Each row has a name. After each piece below comes the name of the row it's from, unless a question asks for something else. Each question is about the rows just above it. Places in a row count from 0.

[109 124 133 116 159 149 105 136 105 106 125 129 109 114 115 161 179 149
 154 155 129 146 174  37 164  81 103 135 124 136]  J_720
[159 152 105 136 105 147 107 133 105 108 127 128 108 116 118 169 179 146
 148 153 131 145 176  40 167  79 103 131 122 135]  J_833
[122 129 117 122 151 159  99 132 114  99 116 127  78 114  96 159 176 189
 161 103 133 145 185  53 174  83 115 124 102 162]  J_215
[159 149 105 136 105] is in which row?  J_720
[136 105 147 107 133 105 108 127 128 108 116] is in which row?  J_833
One entry of J_720 was changed: [109 124 133 116 159 149 105 136 105 107 125 129 109 114 115 161 179 149
 154 155 129 146 174  37 164  81 103 135 124 136]. Where, and from what?  9, [106]

[103 185 100 122 159 136 166]  J_755
[105 158 114 128 155 142 163]  J_509
[105  63 134 130 108 144 123]  J_618
[108 124 130 161 138 136 158]  J_215
[ 79 133  93 110 125 135 141]  J_720
[154 136 142 110 161 169 133]  J_85
[108 133 132 191 147 137 174]  J_919
[109 155 104 112  99  74 111]  J_827
find: [155 142]  J_509
One entry of J_509 was changed: [105 158 114 128 154 142 163]. Where, and from what?  4, [155]
Where do [155 104 112  99  74] appear?  J_827

[ 99  86 129 119 162 183] : J_85
[149 147 124 133 117 146] : J_618
[117 126 108 121 111 190] : J_827
[151 167 125 113 116 133] : J_509
[131  98  86 129  94 147] : J_28
[159 134 158 130 168 107] : J_833
[172 171 118 122 128 121] : J_919
[151 167 125 119 133 105] : J_720
Changed J_28: [131  98  85 129  94 147]. Place and old value:  2, [86]
Where do [167 125 119] appear?  J_720
Where does [172 171 118 122 127 121] differ from J_919, and what was there?  4, [128]
Where does [172 171 118 122 128 120] differ from J_919, and what was there?  5, [121]
Where do [ 98  86 129] appear?  J_28
Changed J_618: [150 147 124 133 117 146]. Place and old value:  0, [149]
[ 86 129  94] is in which row?  J_28

[137 134 205 141 136  50]  J_215
[120  96  37 110  90 200]  J_720
[123 153 156 144 140 101]  J_509
[130 101  99  96 115 148]  J_833
[137  95 113 130  86 104]  J_150
[134  76  66 114  77 159]  J_618
[140 123 153 144 156 117]  J_827
[139  98 135 140  77  63]  J_85
[140 102 134 127  80  79]  J_919
[142  74  55  98 104 201]  J_28
find: [140 101]  J_509
[ 55  98 104 201] is in which row?  J_28
[123 153 156 144 140] is in which row?  J_509
One entry of J_85 was changed: [139  98 135 139  77  63]. Where, and from what?  3, [140]
Where do [ 55  98 104] appear?  J_28
Where does [130 101  99  97 115 148] differ from J_833, and what was there?  3, [96]

[151 161  44 118  72] -> J_720
[109 100  98 195 141] -> J_919
[114 145 105  73  99] -> J_150
[ 87  82 134 195  77] -> J_827
[114 145 111 185  83] -> J_833
[ 87  82 134 195  65] -> J_28
[109 100 175 155 130] -> J_215
[ 96  64 103 136 150] -> J_755
The row with [114 145 111 185  83] is  J_833
Changed J_215: [109  99 175 155 130]. Place and old value:  1, [100]
Changed J_755: [ 96  65 103 136 150]. Place and old value:  1, [64]
find: [ 87  82 134 195  65]  J_28
The row with [ 82 134 195  77] is  J_827

[136 158 104 156] : J_150
[133 105 102 193] : J_215
[143 175 152 110] : J_618
[160 187 174 140] : J_755
[157 143 188 154] : J_85
[135 151  80 178] : J_509
[140 145  78 201] : J_720
[119 124  72 155] : J_919
[125  93 114 167] : J_28
[146 131 150 165] : J_833
find: [ 80 178]  J_509
find: [ 93 114 167]  J_28
find: [143 175]  J_618
One entry of J_919 was changed: [119 123  72 155]. Where, and from what?  1, [124]

[158 131  76 135 175 145 135 123] -> J_720
[111 158 131  76 138 175 145 121] -> J_833
[111 158 135 175  76 131 135  61] -> J_28
[158 131  76 138 175 145] is in which row?  J_833
Where do [138 175] appear?  J_833
One entry of J_833 was changed: [111 158 131  76 138 175 145 122]. Where, and from what?  7, [121]
[ 76 135 175] is in which row?  J_720
Where does [110 158 131  76 138 175 145 121] differ from J_833, and what was there?  0, [111]
Where does [158 131  76 135 175 146 135 123] differ from J_720, and what was there?  5, [145]

[188 117 123 203  67 177 171 161] -> J_919
[ 70 202  76 131 167 196  81  52] -> J_150
[206 189  92 188 117 122 203 124] -> J_720
Where does [206 189  92 188 117 122 202 124] differ from J_720, and what was there?  6, [203]
find: [131 167 196  81]  J_150
find: [188 117 122 203]  J_720

[153  60 104 100] -> J_509
[119  75 187 110] -> J_28
[160  88  67 109] -> J_85
[124 198  96 153] -> J_215
[142 172  62 141] -> J_131
[137  55 149 101] -> J_150
[107 200 140 157] -> J_618
Changed J_28: [119  75 186 110]. Place and old value:  2, [187]
Where does [160  87  67 109] differ from J_85, and what was there?  1, [88]
Where does [142 172  62 140] differ from J_131, and what was there?  3, [141]
Which row holds [ 55 149]?  J_150
One entry of J_85 was changed: [160  89  67 109]. Where, and from what?  1, [88]
Where do [ 60 104 100] appear?  J_509
Where do [107 200 140] appear?  J_618

[112 171 117  62  83  89 113] : J_509
[118  98 146 171 113 103 119] : J_827
[152 125 199 191  88  80 169] : J_755
[184  69 122  79 180 174 114] : J_28
[146 143 206 195  71  65 176] : J_150
[122 180 184  69  79 102 113] : J_919
[183  73 125  88 178 173 120] : J_618
[144 134 179 170  92  88 165] : J_833
One entry of J_150 was changed: [146 143 206 195  71  65 175]. Where, and from what?  6, [176]
Where does [122 180 184  69  78 102 113] differ from J_919, and what was there?  4, [79]
find: [184  69 122  79 180]  J_28
Where does [152 125 199 191  88  80 168] differ from J_755, and what was there?  6, [169]

[144 127 135 133 174 128 127 142 110  93  97 106 128 132 114 128 146 116
 173 159 175]  J_618
[129 102 121 121 128 129  94 106  93 127 128 132 128  97 135 136 104 140
 113 153 115]  J_509
[144 127 135 174 142 133 110 127 128  93  97 106 128 132 114 128 132 126
 135 153 162]  J_85
find: [174 142 133 110 127 128]  J_85
Where do [127 128  93  97 106 128 132] appear?  J_85
Where does [144 127 135 133 174 129 127 142 110  93  97 106 128 132 114 128 146 116
 173 159 175] differ from J_618, and what was there?  5, [128]
Where does [144 127 135 174 142 133 110 127 128  93  97 106 127 132 114 128 132 126
 135 153 162] differ from J_85, and what was there?  12, [128]
Changed J_618: [144 127 135 133 174 128 127 142 110  93  97 105 128 132 114 128 146 116
 173 159 175]. Place and old value:  11, [106]

[112 134 158 131 154 130] : J_85
[132  86 132 136 130 156] : J_833
[133  98 166 117 132  82] : J_131
[115 124 196 118 141 110] : J_509
[134 112 158 118 135  71] : J_755
[135  95 164 115 131  77] : J_28
[119 121 193 116 139 107] : J_720
[129  91 132 135 130 145] : J_618
[122  72 134 147 136  90] : J_827
[115  67 131 146 130 140] : J_919
find: [ 91 132 135]  J_618
find: [112 134]  J_85
Changed J_618: [129  91 132 136 130 145]. Place and old value:  3, [135]
Changed J_827: [122  71 134 147 136  90]. Place and old value:  1, [72]
Which row holds [112 134 158]?  J_85

[117 117 118 116 160 120 161 156 140  98 127]  J_755
[ 79 113 143 126  90 146 146 129  92 149 137]  J_215
[113 143 123  90 146 146 129 160  93 126 154]  J_85
find: [113 143 126  90 146 146 129]  J_215
[118 116 160 120 161 156 140  98 127] is in which row?  J_755
One entry of J_85 was changed: [113 143 123  90 146 145 129 160  93 126 154]. Where, and from what?  5, [146]

